Here is a tiny trained network, its code and every weight. The questions are about switching its units off for an input and a class, where a switched-off unit gives its printed mean instead of its output.

import numpy as np


def w(rows, s, z=0):
    codes = np.array(rows[::2]) - 128.0
    scale = np.full(codes.shape[1], s)
    scale[-1] = z or s
    return codes * scale


def f(y):
    return np.maximum(y, 0)


def log_softmax(a):
    a = a - a.max(-1, keepdims=True)
    return a - np.log(np.exp(a).sum(-1, keepdims=True))


def net(x, mask):
    res = np.array(x, float).reshape(1, 6) / 4 @ E
    y = f(res @ A[0][:, :-1].T + A[0][:, -1])
    res = res + np.where(mask, y, B[0][:, -1]) @ B[0][:, :-1]
    return log_softmax(res[-1] @ U[:, :-1].T + U[:, -1])


A, B = {}, {}
E = w([
[144,132,254,20],'x0',
[125,166,85,28],'x1',
[61,60,168,114],'x2',
[143,86,76,76],'x3',
[95,215,138,126],'x4',
[121,162,41,80],'x5',
],0.0084)
A[0] = w([
[82,193,95,67,161],'N1',
[62,79,173,84,190],'N2',
[203,39,180,53,220],'N3',
[19,122,131,99,81],'N4',
[102,238,88,81,117],'N5',
[211,173,193,140,75],'N6',
[178,183,42,161,167],'N7',
[147,156,122,249,176],'N8',
[31,97,104,25,125],'N9',
[155,97,134,118,239],'N10',
[178,109,167,143,51],'N11',
[152,138,67,147,148],'N12',
[107,201,91,98,157],'N13',
[162,156,32,133,206],'N14',
[195,247,44,69,179],'N15',
[27,82,158,141,254],'N16',
[77,135,212,80,41],'N17',
[71,177,118,223,143],'N18',
],0.011,0.0052)
B[0] = w([
[181,138,141,106,219],'N1',
[129,175,45,138,221],'N2',
[122,148,106,223,250],'N3',
[117,152,71,143,176],'N4',
[172,130,146,25,214],'N5',
[89,161,214,125,174],'N6',
[145,68,74,117,232],'N7',
[240,176,57,156,240],'N8',
[175,187,100,110,240],'N9',
[129,207,98,189,191],'N10',
[141,150,196,134,148],'N11',
[133,47,64,139,195],'N12',
[216,78,141,20,202],'N13',
[160,47,79,126,243],'N14',
[151,80,159,124,254],'N15',
[165,134,64,161,235],'N16',
[71,71,139,125,194],'N17',
[254,143,163,173,221],'N18',
],0.0086,0.009)
U = w([
[92,97,72,154,158],'0',
[6,45,121,78,19],'1',
[30,25,149,98,9],'2',
[69,165,194,169,139],'3',
[122,17,105,108,141],'4',
[183,188,97,200,158],'5',
[128,163,145,49,139],'6',
],0.013,0.012)

Each question gives the input, the list of numbers given to net, and the class t.
The units are the neurons (one row each of A and B). Each row of codes is followed by its name. A weight is (code - 128) times the scale printed after its matrix; where a second scale follows, it is the last column's (A, B and U).
mask holds one flag per neuron, in row order. A switched-off neuron (its flag False) gives its mean, the last column of its row in B, instead of its output. The means were averaged over made-up inputs and are rounded, as every weight is.
A unit's drop is (log p(t) with every unit on - log p(t) with that unit switched off) / (log p(t) with every unit on - log p(t) with every unit switched off).
The circuit of an input: a set's keep is (log p(t) with only the set's units on - log p(t) with every unit switched off) / (log p(t) with every unit on - log p(t) with every unit switched off). Starting from the 12 units with the biggest drops (on a tie, the unit counted first), units are removed one at a time, each time the one whose removal leaves the highest keep (on an exact tie, the one counted first), for as long as the keep stays at least 0.8.
units of the circuit, in order: the units of the circuit, biggest drop first
most important unit: the unit with the biggest drop
top k neurons: the k neurons with the biggest drops, biggest first
drop when u is switched off: that unit's drop, to one decimal
input [-2,-1,7,7,-2,6], class 5: units of the circuit, in order -> N9
input [1,-3,1,3,2,6], class 4: units of the circuit, in order -> N8, N3
input [-4,1,2,7,1,-3], class 0: units of the circuit, in order -> N18, N13, N8
input [1,3,-6,-7,0,-4], class 6: units of the circuit, in order -> N3, N16, N6
input [0,3,-4,3,0,-6], class 0: units of the circuit, in order -> N18, N8
input [7,-8,3,-4,-7,-7], class 3: units of the circuit, in order -> N6, N11
input [4,-5,6,5,2,-7], class 5: top 3 neurons -> N16, N2, N3
input [-3,1,-1,4,-7,-4], class 0: top 2 neurons -> N18, N9
input [-2,3,1,8,-6,-5], class 0: top 2 neurons -> N8, N18
input [4,-4,7,-5,-6,-8], class 5: top 3 neurons -> N16, N2, N3
input [6,1,-8,-2,-6,-8], class 3: top 2 neurons -> N6, N8
input [6,3,6,-7,-8,-3], class 5: drop when N3 is switched off -> 0.2
input [-1,2,8,7,-2,2], class 5: drop when N9 is switched off -> 0.1
input [1,-4,8,1,1,-8], class 5: drop when N16 is switched off -> 0.2
input [-1,5,-1,-8,8,-3], class 6: most important unit -> N5
